Below are the code and all the weights of a small trained network. Each question names an input and a class and asks about switching units off, where a switched-off unit gives its printed mean instead of its output.

import numpy as np


def w(rows, s, z=0):
    codes = np.array(rows[::2]) - 128.0
    scale = np.full(codes.shape[1], s)
    scale[-1] = z or s
    return codes * scale


def f(y):
    return y / 2 * (1 + np.tanh(0.7978845608 * (y + 0.044715 * y**3)))


def log_softmax(a):
    a = a - a.max(-1, keepdims=True)
    return a - np.log(np.exp(a).sum(-1, keepdims=True))


def net(x, mask):
    res = np.array(x, float).reshape(1, 5) / 4 @ E
    y = f(res @ A[0][:, :-1].T + A[0][:, -1])
    res = res + np.where(mask, y, B[0][:, -1]) @ B[0][:, :-1]
    return log_softmax(res[-1] @ U[:, :-1].T + U[:, -1])


A, B = {}, {}
E = w([
[138,220,132,127],'x0',
[114,131,122,137],'x1',
[130,38,125,136],'x2',
[122,150,251,187],'x3',
[165,121,146,101],'x4',
],0.012)
A[0] = w([
[185,207,137,85,66],'N1',
[78,105,131,129,194],'N2',
[175,136,32,105,254],'N3',
[147,46,152,200,85],'N4',
[131,88,253,192,121],'N5',
[120,173,203,147,190],'N6',
],0.011,0.007)
B[0] = w([
[24,155,127,173,169],'N1',
[252,70,182,70,167],'N2',
[56,145,10,37,244],'N3',
[203,115,80,164,182],'N4',
[194,147,140,224,244],'N5',
[65,57,197,166,222],'N6',
],0.011)
U = w([
[110,147,51,91,251],'0',
[133,106,215,149,212],'1',
[90,255,54,118,80],'2',
[75,149,203,175,47],'3',
[118,28,60,85,47],'4',
[199,142,131,181,65],'5',
],0.015,0.012)

Each question gives the input, the list of numbers given to net, and the class t.
The units are the neurons (one row each of A and B). Each row of codes is followed by its name. A weight is (code - 128) times the scale printed after its matrix; where a second scale follows, it is the last column's (A, B and U).
mask holds one flag per neuron, in row order. A switched-off neuron (its flag False) gives its mean, the last column of its row in B, instead of its output. The means were averaged over made-up inputs and are rounded, as every weight is.
A unit's drop is (log p(t) with every unit on - log p(t) with that unit switched off) / (log p(t) with every unit on - log p(t) with every unit switched off).
The circuit of an input: a set's keep is (log p(t) with only the set's units on - log p(t) with every unit switched off) / (log p(t) with every unit on - log p(t) with every unit switched off). Starting from all 6 units, units are removed one at a time, each time the one whose removal leaves the highest keep (on an exact tie, the one counted first), for as long as the keep stays at least 0.8.
circuit, biggest first: the units of the circuit, biggest drop first
most important unit: the unit with the biggest drop
k most important neurons: the k neurons with the biggest drops, biggest first
drop when u is switched off: that unit's drop, to one decimal
input [3,-4,-6,5,2], class 3: most important unit => N1
input [-3,8,-7,4,-7], class 1: circuit, biggest first => [N3, N1]
input [-1,-1,7,5,-3], class 5: circuit, biggest first => [N4, N5]
input [1,-5,-5,6,6], class 3: 2 most important neurons => [N1, N2]
input [-8,-2,-1,-5,6], class 0: 2 most important neurons => [N6, N3]
input [5,3,-3,1,-3], class 3: 2 most important neurons => [N3, N6]
input [0,-5,7,2,-5], class 5: circuit, biggest first => [N4, N6, N3]
input [-7,2,5,8,6], class 5: 2 most important neurons => [N5, N4]
input [2,0,7,-5,6], class 0: 3 most important neurons => [N6, N3, N2]
input [-2,-7,1,6,-2], class 5: 3 most important neurons => [N5, N4, N1]
input [7,-3,-5,3,5], class 3: circuit, biggest first => [N1, N6]
input [-2,-6,8,1,-7], class 5: 2 most important neurons => [N3, N4]
input [8,-4,-6,7,5], class 3: drop when N1 is switched off => 0.3
input [-6,4,1,2,0], class 5: drop when N3 is switched off => 0.1
input [-7,2,2,1,-2], class 5: drop when N1 is switched off => 0.0
input [-6,2,-6,1,-5], class 1: circuit, biggest first => [N3]
